Here is a tiny trained network, its code and every weight. The questions are about switching its units off for an input and a target symbol, where a switched-off unit gives its printed mean instead of its output.

import numpy as np


def w(rows, s, z=0):
    codes = np.array(rows[::2]) - 128.0
    scale = np.full(codes.shape[1], s)
    scale[-1] = z or s
    return codes * scale


def norm(h):
    return h / np.sqrt((h * h).mean(-1, keepdims=True) + 1e-5)


def f(y):
    return np.maximum(y, 0)


def softmax(a):
    e = np.exp(a - a.max(-1, keepdims=True))
    return e / e.sum(-1, keepdims=True)


def log_softmax(a):
    a = a - a.max(-1, keepdims=True)
    return a - np.log(np.exp(a).sum(-1, keepdims=True))


def net(x, mask):
    ids = ['ΣΨβεημτφω'.index(c) for c in x.split()]
    T = len(ids)
    res = E[ids] + P[:T]
    u = 0
    for l in range(2):
        q, k, v = (norm(res) @ M[l].T for M in (Q, K, V))
        z = softmax(np.where(np.tri(T) > 0, q @ k.T / 2**0.5, -1e9)) @ v
        res = res + np.where(mask[u], z, O[l][:, -1]) @ O[l][:, :-1]
        u += 1
        y = f(norm(res) @ A[l][:, :-1].T + A[l][:, -1])
        res = res + np.where(mask[u : u + 4], y, B[l][:, -1]) @ B[l][:, :-1]
        u += 4
    return log_softmax(norm(res)[-1] @ U[:, :-1].T + U[:, -1])


Q, K, V, O, A, B = {}, {}, {}, {}, {}, {}
E = w([
[205,137,139,120],'Σ',
[94,85,90,128],'Ψ',
[69,69,35,189],'β',
[88,158,218,119],'ε',
[227,168,211,157],'η',
[139,187,160,6],'μ',
[119,215,42,136],'τ',
[115,252,27,56],'φ',
[170,98,170,125],'ω',
],0.018)
P = w([
[222,44,101,152],'0',
[221,72,119,148],'1',
[219,72,126,151],'2',
[210,81,124,134],'3',
[236,79,134,117],'4',
[223,83,143,105],'5',
[226,64,158,95],'6',
[237,79,137,66],'7',
[228,94,149,53],'8',
[253,105,171,33],'9',
[210,92,139,28],'10',
[210,86,162,35],'11',
],0.0023)
Q[0] = w([
[183,150,202,111],'L0H0',
[238,254,147,36],'L0H0',
],0.022)
K[0] = w([
[163,101,181,77],'L0H0',
[123,216,219,6],'L0H0',
],0.024)
V[0] = w([
[240,152,98,82],'L0H0',
[254,172,28,127],'L0H0',
],0.0083)
O[0] = w([
[250,116,125,123,252],'L0H0',
[152,97,100,133,136],'L0H0',
],0.013,0.0032)
A[0] = w([
[158,5,118,81,143],'L0N0',
[101,216,81,189,1],'L0N1',
[175,91,27,133,74],'L0N2',
[157,115,97,41,80],'L0N3',
],0.014,0.0022)
B[0] = w([
[65,15,173,65,216],'L0N0',
[190,99,252,184,190],'L0N1',
[114,238,76,227,254],'L0N2',
[157,75,183,50,239],'L0N3',
],0.011,0.0055)
Q[1] = w([
[80,27,255,144],'L1H0',
[109,180,119,195],'L1H0',
],0.018)
K[1] = w([
[70,173,236,1],'L1H0',
[51,200,198,200],'L1H0',
],0.013)
V[1] = w([
[179,69,50,192],'L1H0',
[135,160,185,255],'L1H0',
],0.0089)
O[1] = w([
[97,13,31,253,1],'L1H0',
[175,149,223,221,146],'L1H0',
],0.0058,0.0022)
A[1] = w([
[87,252,151,108,191],'L1N0',
[145,106,228,103,132],'L1N1',
[169,232,140,124,140],'L1N2',
[183,104,63,89,2],'L1N3',
],0.015,0.0021)
B[1] = w([
[20,228,178,190,224],'L1N0',
[100,200,194,252,244],'L1N1',
[88,120,93,10,254],'L1N2',
[74,61,40,80,180],'L1N3',
],0.012,0.0092)
U = w([
[179,53,71,92,112],'Σ',
[8,59,120,76,42],'Ψ',
[63,99,94,216,87],'β',
[50,186,197,124,170],'ε',
[225,133,172,165,122],'η',
[135,118,159,29,253],'μ',
[153,209,58,205,7],'τ',
[113,173,46,46,107],'φ',
[98,26,224,143,17],'ω',
],0.017,0.0052)

Each question gives the input, a string of symbols that net reads in full, and the target symbol t.
The units are the heads (2 rows each of Q, K, V and O) and the neurons (one row each of A and B). Each row of codes is followed by its name. A weight is (code - 128) times the scale printed after its matrix; where a second scale follows, it is the last column's (O, A, B and U).
mask holds one flag per unit, layer by layer, with each layer's heads first. A switched-off unit (its flag False) gives its mean, the last column of its rows in O or B, instead of its output. The means were averaged over made-up inputs and are rounded, as every weight is.
A unit's drop is (log p(t) with every unit on - log p(t) with that unit switched off) / (log p(t) with every unit on - log p(t) with every unit switched off).
The circuit of an input: a set's keep is (log p(t) with only the set's units on - log p(t) with every unit switched off) / (log p(t) with every unit on - log p(t) with every unit switched off). Starting from all 10 units, units are removed one at a time, each time the one whose removal leaves the highest keep (on an exact tie, the one counted first), for as long as the keep stays at least 0.8.
units of the circuit, in order: the units of the circuit, biggest drop first
most important unit: the unit with the biggest drop
top k neurons: the k neurons with the biggest drops, biggest first
top k neurons in layer l: the k neurons of layer l with the biggest drops, biggest first
drop of u: that unit's drop, to one decimal
input ω η τ φ Σ μ η, target η: top 2 neurons	(L1N0, L1N1)
input ω μ Ψ ω μ η, target μ: top 3 neurons in layer 0	(L0N2, L0N1, L0N0)
input μ μ η, target μ: units of the circuit, in order	(L0N2, L1H0)
input ω φ μ μ η μ η ε η Ψ Ψ, target Ψ: most important unit	L1N2
input μ ε η Ψ η η Ψ φ μ Σ, target μ: top 2 neurons	(L0N3, L0N0)
input ω ω ε Ψ β Ψ ω η τ ε β, target ε: units of the circuit, in order	(L1H0, L1N3)
input ω ε φ ω ω ω η Ψ φ Ψ φ β, target ε: units of the circuit, in order	(L0H0, L1H0)
input Ψ Ψ τ φ φ ω τ τ, target τ: units of the circuit, in order	(L0N2, L0H0)
input φ Σ Ψ, target Ψ: top 3 neurons	(L1N1, L0N2, L1N0)
input τ η φ η φ Ψ ε ω μ φ ω τ, target τ: top 3 neurons	(L0N2, L0N1, L1N1)
input Ψ η ε η η μ η ω, target ω: drop of L0N2	0.0
input ω τ Ψ μ, target μ: drop of L0H0	0.2
input τ η η Σ, target Σ: drop of L0N1	0.3
input φ τ η τ Σ, target Σ: most important unit	L0H0
